[109 109 148 109 148 109 148]  salek
[124 179  67  63 193 120 147]  zug
[141 116 119 127 130 116 124]  Nol
[152  85 148 142 105 158 150]  Rizu
[153  84 138 152 109 157 148]  tes
howmany Nol: [141] => 1
howmany salek: [147] => 0
howmany zug: [124] => 1

[128 138 156 153 156 128 148 156 143 135 128 185 118 127 121 108 152 128
 128 136 128 149 128 151 138 122 116 127 116 149 123 118 110 128 110 128] : vud
[120 156 163  92 128 113 138 154 143 117  86  92 119 146 128  92 166 128
 126 141 128 128 128 139 128 122 136 143 128 134 111 128 112 129  98 144] : zabo
[128 156 163 152 156 113 138 154 119 117 119 197 119 146 128  92 166 128
 126 141 128 128 128 139 128  92 136 143 119 134 153 128 112 129  98 144] : gunir
howmany zabo: [154] => 1
howmany vud: [128] => 9
howmany zabo: [93] => 0
howmany gunir: [92] => 2
howmany gunir: [120] => 0

[195  67 189  67  67] = pato
[102 174 174 102 174] = roru
[ 96 182 175 101  85] = tefon
[ 96 182 175  80 135] = kego
[ 66 187 195  63 162] = lubi
[195 191  68  67 152] = bobo
[ 71 170 172  87 174] = Zuzi
[ 80 191 189  67 152] = roved
howmany pato: [67] => 3
howmany roru: [173] => 0
howmany roru: [102] => 2

[111 127 149 114 103 133 112 129 177 203  80 106 149  83 144 132  83 187
  75 100  86 161] : gep
[111 127  96 114 103 133 179 129 181 203  80 106  64 102 138 128 140 121
 212 136  96 107] : puga
[108 166 118 209  59 178 143 178 164 108 178  99 180 178 178 154 108  98
  66 108 209 118] : mev
[111 127 149 162 131 133 162 129 181 144  80 140 162  83 144 132 131 131
 129 131  86 162] : Lamos
[111 127 149 114 103 133 162 129 181 203  80 140 149  83 144 132  83 187
  75 131  86 108] : zudaz
howmany mev: [108] => 4
howmany Lamos: [132] => 1
howmany Lamos: [144] => 2
howmany mev: [178] => 5
howmany Lamos: [162] => 4
howmany gep: [177] => 1
howmany puga: [111] => 1

[109 163 137 113 133 160 119  98 110 118 111 133 124 154] : Bez
[116 103 125 128 104 160 117 111 130 117 147 145 139 126] : fada
[123 135 109 121 137 160 103 138 158 150 155 127 137  91] : vepir
[107  92 123 139 122 160 121 121 139 111 153 137 128 123] : pozen
[124 123 155 144 107 155 123 129 189 122 158 155 155 128] : sem
howmany sem: [123] => 2
howmany fada: [160] => 1

[100  99  99  97  97] = nefit
[138 134 134 157  97] = rizuv
[ 96 139  96 173  97] = Kad
[173 175 173 173 175] = pul
howmany pul: [173] => 3
howmany Kad: [140] => 0
howmany Kad: [97] => 1
howmany rizuv: [138] => 1
howmany nefit: [99] => 2

[126 182 150 147 118 144  97] = kitem
[126  95 103 136 186 143 138] = Burip
[111 137 117 117 114 111 137] = golit
[105 177 157 145 114 149 106] = Ruvu
[106 131 138 146  94  90 131] = Mafu
[109 149 148 145  86  84 126] = vilil
[140  83 146 120  95  93 113] = lemod
howmany Mafu: [138] => 1
howmany golit: [112] => 0
howmany golit: [117] => 2

[ 49  58 203  53 203 203 204  49  49 203 203 202  54  56]  fir
[201 170  91 205  61  87  99  55 201 190  60  53 199 101]  Puze
[128  53 208  49 207 211 203 208  60  48 203 205  53  53]  fida
[ 48 202 202 197 203  46 202 197  75 196 202  47 195 207]  Zag
[ 45  53 208  49 207 211 203 208  60  48 203 205  53  53]  kika
howmany Zag: [48] => 1
howmany fir: [203] => 5
howmany Zag: [202] => 4

[174 178 161 156 147 129 111  94  85  80  75  74  91  95 111 128 148 145
 166 164 161 162 160 141 134 115 100  86  79  73  91  94 106 112 130 151]  mal
[179 159 141 114  86  80  88 115 142 161 168 144  79  96  84 101 115 155
 165 182 181 151 116  95  85  80  87 110 138 159 171 174  79 126  99  79]  sefov
[183 168 169 167 154 149 144 132 124 108 102  94  82  85  84  89  80  95
  89 104 118 130 126 151 153 161 163 166 177 174 162 158 144 135 140 109]  Dusu
[171 172 160 142 133 109 105  82 170  83  88 102 115 132 148 164 172 171
 151 158 151 118 100  87  87  86  96 110 122 148 151 170 170 170 171 167]  bonav
[177 173 164 164 150 136 117 104  92 150  79  73  84  83  95 109 125 127
 144 151 158 167 173 166 154 149 128 114 101  83  95  83  84  82  95 105]  Lugu
[177 168 147 130 108  87  75  87  90 120 152 159 170 172 136 119  97  76
  83 100 116 142 169 180 175 163 141 117 101  83  74  74  96 106 124 151]  dipa
[173 179 160 154 147 128 110  93  84  79  75  75  93  98 114 131 151 149
 169 166 161 160 156 135 129 109  96  83  77  75  93 101 114 120 138 159]  Mip
[179 164 162 143 123 111 101  81  86  91 106 128 135 160 163 166 161 159
 130 123 107  90  81  91  93 119 139 166 179 189 172 169 159 144 127 106]  zolen
[170 175 158 143 137 114 107  84  84  80  83  91 108 122 139 157 169 170
 174 166 147 132 115  98  94  84  86  95  98 123 131 155 166 171 173 180]  repaz
howmany bonav: [150] => 0
howmany Dusu: [130] => 1
howmany sefov: [79] => 3

[ 98 163 148 136 150 164 124 125 157]  buneb
[170 163 148 136 105 164 124 165 157]  zeg
[146  93  93  93  94 146 160 146 160]  bago
[ 99  95 151  95  94  95 151 151 151]  Gero
howmany buneb: [124] => 1
howmany bago: [160] => 2
howmany bago: [93] => 3
howmany buneb: [150] => 1
howmany Gero: [151] => 4
howmany bago: [147] => 0
howmany zeg: [157] => 1

[158 152  89  90  86  57 147 148  76 153 156 114 149 204  88] -> nim
[108  95 196 196  94 196 195 211 124 211 189  85 154 211 135] -> Pesu
[ 67 191 134  89 178 153  66 206  92 129 142 124 133 121 136] -> bol
[ 52 149 150 195 203  99  83 102  94  90 150  89 108 192  68] -> Solaz
[ 65 144  78  91  65  65 106  99 144 198 144  45 183 144  65] -> togor
[110 155 144 191 156 100 113 178 104  85 168 128  62  90 181] -> nalab
howmany Pesu: [195] => 1
howmany togor: [65] => 4

[125  75 166 141 142 127 100 113 178 129 132]  dul
[143 106 186 143 125 135 133 142 182 109 142]  Muzu
[130 103 123 141 119 151 151 133 122 139 139]  sovam
[128 158 158 158 105 105 158 123 121  88 105]  Damif
[135 160 110  66  92 141 150 120 131  97 171]  geni
[135 160 110  66  92 141 150 142 105 120 118]  tomu
[130 188  72  96 124  98 138 124 106  97 142]  Relu
[146 141 146 141 146 141 141 146 122 146 139]  paru
howmany Relu: [124] => 2
howmany paru: [142] => 0
howmany Damif: [104] => 0
howmany sovam: [139] => 2
howmany Relu: [106] => 1
howmany Damif: [121] => 1
howmany Muzu: [124] => 0

[101 121 125 109 136 137 114 108 123 171 127 137 148 127 144 165 116 118
 112 124 182 119  87 149  88 127 154  88  86 144 143  92 129 125 144 106
 110 167 123 109 129 146 161 170 109 182 174] -> vafef
[146 136 116 145 127 126 131 133 138  89 127 124 109 128  78 111 120 136
 148 124  89 134 144 107 177 130 116 144 150 124 123 164 129 143  97 141
 142  95 135 117 126 129  95 105 121 102 100] -> motof
[105 106 105 114 118  89 125 134 105 171 134 115 142 109 127 121 123 145
 117 119 182 141  99 148  94 106 172 131 124 157 112 100 118 112 144 110
 135 130 138 131 124 100 161  98  98 126 181] -> peka
[119 147 150 136 137 187 127 100 151 138 117 152 145 148 200 166 133  98
 127 128 120 107 126 144 116 152 103  86  90 103 146  98 137 144 128 120
 104 162 122 125 119 172 136 200 178 179  91] -> zudok
[150 133 107 148 127 110 129 141 135  83 129 118 107 125  74 101 116 147
 150 123  84 138 145 104 181 124 121 154 153 129 119 165 126 143  94 143
 145  86 138 118 128 119  90  83 106  92 103] -> zura
[132 145 142 141 135 172 130 113 150 111 121 144 127 143 145 145 127 109
 139 128 101 117 138 126 148 148 104 110 118 107 139 131 135 146 110 131
 120 133 127 121 124 161 113 171 162 148  89] -> zunu
[113 147 148 130 143 187 119 100 151 143 125 152 148 148 203 166 120  99
 124 127 133 107 117 144 108 152 110  85  87 111 146  97 137 145 125 117
 104 167 122 128 127 172 135 200 178 182 112] -> Bupa
[116 106 100 122 105  88 129 143 105 157 132 114 128 108  87 100 130 151
 126 118 168 144 110 135 118 103 172 154 143 126 104 123 118 112 140 122
 145 108 140 125 122  98 151  82  97  98 176] -> Lut
[148 140 119 147 128 133 132 132 141  83 125 126 108 130  78 113 120 133
 150 125  84 133 147 105 181 134 110 142 150 119 125 165 130 146  94 142
 140  96 135 118 126 133  91 110 125 104  93] -> sirub
[104 118 115 116 128 117 122 123 118 168 136 128 148 120 158 139 118 132
 113 123 176 130  97 149  90 119 157 111 108 146 128  94 125 124 139 107
 124 147 130 132 126 126 157 132 123 151 168] -> fara
[150 129 150 148 105 136 132 143 140  95 117 120 108 121  76 105 133 122
 150 128  86 144 147 115 176 141 110 154 153 103 104 157 124 128 121 143
 141  87 140 117 118 109 112 122 130  92  87] -> bizu
[102 118  99 109 143  93 114 118 108 163 137 124 143 118 142 135 114 151
 115 118 179 128  87 139  96 103 171 110 116 159 135 105 125 129 123 107
 133 143 128 135 129 132 144 100 102 147 181] -> Keget
howmany vafef: [143] => 1
howmany vafef: [127] => 3

[154 183 138 126 129 175 127 120 122 154 115 113] = rus
[143 108 118 128 185  99 191 141 154 104 188 162] = fovoz
[152 184 145 126 119 180 117 126 117 178 152 114] = merur
[131 101 118 158 158 108 160 162 161 110 171 170] = nal
howmany merur: [116] => 0
howmany rus: [128] => 0

[108  93  93  73  90 162] -> laza
[167  80 137  57 139 208] -> kizu
[114 163  76 114 163 163] -> kugop
[162  56 170 168 174 115] -> sev
[164  85  92 162 173 120] -> Zit
[ 87 177  85 101  80  75] -> Gono
[148 103 164 114 142 151] -> tovi
howmany kugop: [114] => 2
howmany kizu: [58] => 0
howmany laza: [93] => 2
howmany kugop: [163] => 3

[166 113 195 115  96] = Rez
[137 138 136 150 116] = mudo
[130 187 106 180 204] = por
[196 196 196 137 199] = fotov
howmany fotov: [196] => 3
howmany por: [180] => 1

[ 51 168 106  58  80 200 206 179]  vitu
[199  55 189 201 202 199  63  50]  duti
[199 168  50 201  50 199 199  50]  meti
howmany meti: [49] => 0
howmany meti: [199] => 3

[161 128 143 152 170 123 154 151 133 151 147 152 135 168 181 116 133  78
 151 129  98 130 136 135 109 122 129  90 165 132 126 123 191 128 127 144
 120] -> fene
[148 128 154 155 173 136 145 144 137 173 156 151 143 172 157 113 134  98
 134 129  98 107 140 145 114 125 126  70 176 128 127 135 201 132 125 139
 127] -> pesa
[166 129 135 149 167 117 156 153 139 136 143 151 132 164 186 117 133  72
 150 128  98 140 134 130 107 121 129 101 158 132 131 118 183 125 129 147
 115] -> mudon
[155 128 148 154 172 129 150 148  83 130 152 152  83 170 170 114 134  87
 145 129  98 119 138 131 111 124 128  80 171 130 159 129 197 130 126 142
 125] -> Ludib
[116 131 151 145 159 182 121 114 143 179 171 112 155 169  60 119 131 160
  55 128  98  64 146 163 120 137 110  59 174 115 124 165 184 140 122 143
  95] -> vor
[168 132 114 136 154 112 156 152 110  96 135 139 123 154 180 121 128  74
 125 125  98 162 128 125 102 120 124 137 137 125 134 117 159 120 135 154
  92] -> Beru
[140 128 156 155 173 146 140 138 117 181 159 147 145 173 140 113 133 110
 121 130  98  96 141 151 116 127 123  62 179 125 113 143 202 134 123 137
 128] -> lamok
[125 130 158 151 169 166 130 126 106 186 166 132 151 172 101 114 132 138
  86 128  98  77 144 160 119 132 116  55 180 119 135 156 198 138 122 137
 117] -> Bar
[120 130 156 149 165 175 125 120 144 185 169 123 153 171  80 116 132 150
  68 128  98  70 145 162 119 107 113  56 178 116 119 162 192 139 122 140
 107] -> Ladev
[169 131 121 141 159 112 130 154 114 110 136 143 121 158 186 120 130  71
 139 130  98 156 130 126 103 120 127 125 130 129 129 116 167 121 133 153
  99] -> Lubal
[133 129 158 154  57 155  56 132 109 185 163 140 148 173 121 113  56 124
 102 129  98  86 143 156 117 130 119  56 180 122 149 149 201 129 122 137
 123] -> Per
[168 130 129 145 163 114 157 154 144 123 140 147 130 161 189 118 131  70
 148 128  98 149 132 127 105 120 128 114 151 130 122 117 175 123 131 150
 106] -> Rer
howmany Per: [56] => 3
howmany Beru: [134] => 1
howmany Lubal: [99] => 1
howmany mudon: [133] => 1
howmany Ladev: [162] => 2
howmany Ludib: [130] => 3
howmany Lubal: [130] => 5

[131  63  78 131 137 131  87  99 154] -> golo
[131  71  80 123 151 142  53 100 149] -> Rigut
[141  57 154 157 173 133 148 124 114] -> derig
[129  70 165  87 120 124 125  86 165] -> Zabas
[132  66 104 132 139 141  51 139 139] -> Kore
howmany Kore: [139] => 3
howmany Zabas: [87] => 1

[133 128 137 124 133 118 124 125 124 124 118 118]  gikog
[148 129 148 193 133 128 139 115 113 140 129  88]  dofe
[118 132 137 118 132 118 120 129 132 139 132 137]  ripok
[133 115 135  82 118 125 125 143 136 115 141 123]  dilet
[126 130 133 158 133 126 126 126 126 126 123 119]  lov
[140 119 160 108 123 153 130 140 127 119 148 126]  movi
[141 124 166 146 123 137 122 132 123 144 134 123]  porok
[112 144 108 139 135 105 128 112 127 136 115 130]  Dano
[127 126 121 118 133 133 135 133 130 117 136 123]  mipo
[134 122 127 123 120 131 125 129 129 125 124 133]  venu
howmany gikog: [125] => 1
howmany venu: [129] => 2
howmany ripok: [118] => 3
howmany dofe: [148] => 2
howmany gikog: [124] => 4
howmany lov: [125] => 0

[109 109 109 111 140] -> Lar
[123 118 121 144 118] -> vuzin
[133 119 108 136 175] -> tepag
[ 98 141 108 196  98] -> tuki
[164 106 129 122 115] -> bodir
[131 121 156  68 114] -> Femi
[110 133 136 145 105] -> litu
[155 155  86 155 155] -> Fuduk
[110 133 136 153 154] -> vadof
[110 133 136 153 153] -> suneg
[ 98 141 108 120 103] -> nomus
howmany Fuduk: [155] => 4
howmany nomus: [103] => 1
howmany Lar: [109] => 3
howmany vuzin: [144] => 1
howmany tuki: [98] => 2

